180; 79; 200; 76; 53; 66 -> 200
119; 211; 108; 98; 165; 170; 201 -> 108
195; 132; 141; 120; 118 -> 141
144; 89; 107; 198; 200 -> 107
160; 156; 151; 194; 197; 208 -> 151
113; 54; 177; 179; 135; 133 -> 177
214; 120; 71; 42; 157 -> 71
176; 211; 82; 60 -> 82
205; 156; 200; 172 -> 200
72; 120; 115; 48; 91 -> 115
---
179   77  118  147  150
115   50   38   70  218
198  154  149  133  178
ans = 178

150   65  133   80  112  142
137   63  146   89  127  142
116   95  148  108  139  145
ans = 145

138  132  142   92  190  119
135  124  135  120  195  134
123  140  115   48  131  104
ans = 104

145  109  184  171
145  109  191  166
147  112  218  147
ans = 147

139  152  160  112  124
138  124  117  180  120
124  129  144   60  147
ans = 147

147  133  141  139  134  134
 97  116   90   94  152  142
194  138  172  165  103  135
ans = 135

192  182  187   50
198  201  182   69
215  201  179   67
ans = 67
---
[[191 158 184 139 129 150]
 [199 126 163 149 119 172]
 [166 143 145 161 110 134]
 [187 159 169 150 108 164]
 [210 130 184 161 130 130]] => 134

[[185  80 175 131  49  85  99 119 133 138 113  90 117]
 [133  97 170 187  91 176 192 175 113 125 116 150 116]
 [113 119 102 141 135 130 129 119 117 120 125 138 151]
 [118 100 145 123 118 137 143 146 142 138 124 136 151]
 [165  89 168 119  66  87  91 121 152 129  60 154 110]
 [129  94 153 129 104 117 146 158 147 140 116 148 122]
 [124 120 163 177  77 207 184 184 101 149 107 152 115]
 [125 129 130 148 124 135 140 127 131 134 130 140 129]
 [139 104 184 188  91 155 190 176 112 122 126 170 116]
 [116 139 178 170  83 200 163 210 126 147 146 139 128]] => 151

[[ 72 103 130 138 131  70 171 105 163]
 [127 137 135 126 193  97 145 150 173]
 [134 132 117 191 126 148 112 164  77]
 [164  97 130 122 117 129 172 167 126]
 [102  95  91 168  74 102 150 174 123]
 [136 135 162 195 103 149 137  85 120]] => 77

[[174 123 142 149 115 128 146 123 153 123]
 [109 129 115 103 184 128 108 132 110 131]
 [143 134 134 130  54 128 133 142 132 138]
 [183 117 150 169 123 128 160 110 167 113]
 [183 127 142 143  88 128 144 133 152 129]
 [182 116 148 167 137 128 158 109 166 112]] => 138

[[ 83 108 140 147 106 115  93 171 122 106 124 118]
 [106 119 134 138 118 127 109 149 126 118 126 125]
 [ 37 113 153 153 107 106  67 166 118 110 117 112]
 [101 120 136 138 119 127 106 148 125 119 126 125]
 [ 80 119 142 145 116 132  89 156 125 117 124 126]
 [142 130 124 124 131 128 139 122 129 131 129 129]] => 112

[[142 120 122 138 130  84 110 145 127 108 150]
 [176 123  95 126 119 142 114 136 160 136 143]
 [111 107 129 120 197 112 147  99 166  99 134]
 [136 118 153 139 144 120 120 125 111 115 125]
 [121 122 105 133 154 140 118 117 157 123 110]] => 134

[[127 164 199 147 180  68  66  92 151  79 108 109]
 [114 143 123  58  84  66  98 140 113 133 135 140]
 [184 114 185 178  64 152 185  58 199 150 142 198]
 [ 57  70 184  80  88 127 118 185  68  67 106 132]
 [125  63 111 157 156 115 135 138  66  79  60 165]
 [154  87 144 172 150 174 177 129 164 134 147  65]
 [ 77  72 130  88 123  65 198  59 148 173 160  64]] => 198

[[129 134 126 136 125 149 166 126 113 141 120 166 123 109  95]
 [132 112 153 177 103 120 136  95 124 104  98 118 117 121 131]
 [133 121 129 113 187 193 113 126 172 127 132 112 117 104 133]
 [133 129 103 142 135 149 113 161  88 133 134 148 117 129  95]
 [126 109 145 168 117 113 114 118 118 106 125 103 112 126 133]
 [145 134 119 119 149 157 109 139 138 124 137 129 127 140 133]
 [126 140 129 115 115 114 130 137 129 133 149  99 126 121 110]
 [174 153 129 124 117 145 132 126 124 139 134 119 117 152 169]
 [138 139 133 124  94 117 158 117 123 139 137  90 117 120 133]] => 133

[[115 154  89 154 145 170  98 117  87 141 117]
 [ 98  98 123 121 182 133 144 167 123  78  55]
 [117 132 115 135 141 147 122 125 116 128 112]
 [108 120 128 128 152 140 137 136 130 103  95]
 [118 129 120 132 138 143 127 124 122 126 114]
 [120 137 100 140 144 155 111 123 100 140 113]
 [124 132 106 134 139 148 117 123 107 143 116]
 [ 89 126 105 143 180 166 125 145 106  88  64]
 [109 148 117 147 137 158 118 117 118 116 120]
 [121 139  97 141 143 156 109 122  97 144 114]
 [105 151 112 151 142 164 114 117 112 114 116]
 [105 151 116 150 139 162 117 115 117 113 119]] => 112
---
189	62	76	116	182 -> 189
69	217	153	81 -> 69
183	194	121	116	138	119	110 -> 183
165	182	184	207	137	84	195 -> 165
97	143	137	158	63	178 -> 97
184	43	46	175	112	56 -> 184
175	150	62	108	184 -> 175
---
162; 120; 193; 79; 180; 156; 121 | 121, 162

134; 57; 59; 174; 93; 67; 62
93; 102; 103; 108; 83; 97; 103
| 62, 93

163; 127; 133; 136; 108; 204; 98 | 98, 163

208; 111; 113; 165 | 165, 208

43; 210; 213; 140; 49
180; 122; 174; 68; 44
| 49, 180

87; 77; 118; 115
111; 103; 148; 198
| 115, 111

61; 141; 204; 54 | 54, 61

208; 52; 149; 92; 56; 218; 142 | 142, 208
---
154; 120; 219; 166
80; 84; 143; 134
116; 42; 128; 150
result: 120

147; 158; 120; 213; 161; 141
135; 130; 128; 135; 132; 123
125; 99; 58; 101; 125; 132
result: 213

139; 69; 92; 53
139; 69; 127; 53
139; 69; 127; 53
result: 69

168; 139; 117; 125; 180
205; 173; 180; 154; 150
109; 127; 153; 139; 69
result: 117

161; 94; 102; 101
169; 193; 216; 134
99; 192; 178; 172
result: 94

40; 180; 118; 95; 172
183; 76; 116; 121; 167
93; 135; 149; 187; 59
result: 118

205; 164; 54; 147; 148
129; 205; 194; 163; 88
122; 158; 174; 142; 90
result: 54

115; 209; 186; 172; 108
69; 105; 55; 184; 163
181; 56; 112; 120; 183
result: 186

110; 136; 108; 105
195; 129; 179; 124
117; 98; 106; 118
result: 136
---
[ 62 125 162 115] value 115
[ 92  68  65 101 150  62  60] value 60
[ 94 157  68 135 113 185  59] value 59
[158 113  84 151 220  92] value 92
[ 98  40 155 108 177] value 177
[217 177  72 195 206 189] value 189
[199 191 161 131 111 104  71] value 71
[ 92  52  45 141 149 156] value 156
---
114; 205; 189; 203; 124 --> 203
86; 132; 220; 64 --> 220
110; 88; 149; 135; 198; 94 --> 198
197; 183; 190; 206; 107; 130; 168 --> 130
151; 137; 170; 205; 131; 166; 153 --> 166
196; 131; 134; 163; 78 --> 163
46; 82; 133; 121; 108 --> 121
---
207; 129; 200; 171; 116; 134; 139 → 139
136; 204; 210; 98; 213 → 213
78; 90; 98; 177; 202 → 202
139; 92; 124; 59; 167; 114; 98 → 98
143; 104; 211; 192; 152 → 152
67; 183; 107; 193; 130; 92 → 92
---
163; 159; 93; 101; 128; 217; 171 --> 93

72; 69; 53; 69; 80; 101
168; 170; 164; 171; 159; 145
135; 149; 157; 152; 166; 162
--> 149

81; 120; 75; 54; 43; 94 --> 120

105; 172; 55; 174; 192; 46; 172
90; 113; 144; 114; 42; 146; 112
151; 96; 162; 78; 116; 184; 77
--> 162

129; 137; 142; 201
129; 136; 177; 219
--> 201

131; 44; 126; 48; 114 --> 131
---
Input: 200; 117; 196; 96; 202
Output: 196

Input: 217; 162; 114; 205; 59; 163; 143
Output: 162

Input: 65; 92; 147; 40; 150
Output: 92

Input:
197; 199; 197; 198; 192; 184; 184
90; 98; 96; 83; 79; 61; 60
169; 175; 165; 167; 153; 155; 141
Output: 165

Input: 126; 158; 133; 124; 205; 159; 121
Output: 133

Input:
145; 101; 127; 144; 191; 192; 156
101; 64; 190; 164; 108; 134; 180
48; 213; 131; 113; 96; 89; 151
Output: 134

Input:
145; 153; 128; 128; 141; 137; 144
175; 137; 184; 194; 128; 190; 135
169; 135; 181; 187; 128; 192; 129
Output: 144

Input: 78; 104; 194; 44; 127
Output: 104

Input: 63; 67; 170; 57; 184
Output: 67

Input: 106; 159; 128; 168; 201; 154; 130
Output: 154
---
Q: ((103, 212, 145, 162), (128, 169, 143, 126), (136, 132, 138, 125))
A: 212
Q: (141, 209, 134, 171, 146)
A: 134
Q: ((158, 116, 158, 88, 141), (125, 115, 47, 172, 111), (149, 79, 86, 46, 143))
A: 158
Q: ((105, 98, 134, 129, 140), (134, 134, 78, 78, 54))
A: 134
Q: (76, 100, 193, 189, 74)
A: 193
Q: (53, 78, 59, 119, 60, 45)
A: 119
Q: (203, 140, 150, 58, 63)
A: 150
Q: ((167, 42, 61, 161, 106), (189, 94, 60, 137, 161), (129, 61, 58, 180, 133))
A: 61
Q: (73, 201, 120, 143)
A: 201
Q: (92, 118, 112, 46, 115, 116)
A: 46
---
116; 131; 159; 142; 178; 168
131; 137; 147; 127; 177; 198
94; 126; 173; 159; 178; 129
>> 116, 129

53; 183; 150; 101; 159 >> 53, 159

102; 123; 99; 129
205; 125; 158; 183
>> 102, 183

177; 183; 186; 198; 192; 202; 212 >> 177, 212

207; 90; 61; 176; 69; 144
74; 152; 187; 130; 55; 49
>> 207, 49

201; 64; 112; 150; 147; 106; 188 >> 201, 188

169; 152; 66; 124; 129; 130; 116
139; 110; 136; 44; 132; 125; 120
160; 101; 112; 149; 125; 131; 128
>> 169, 128

144; 137; 50; 44; 175; 41; 187 >> 144, 187
---
133; 98; 156; 113; 53
122; 105; 129; 93; 74
114; 126; 101; 92; 125
Answer: 101

84; 148; 74; 165; 125; 40; 168 Answer: 74

134; 70; 154; 53; 128 Answer: 154

197; 142; 156; 75; 192; 52; 84 Answer: 156

134; 188; 144; 60; 148 Answer: 144

67; 135; 49; 150 Answer: 49
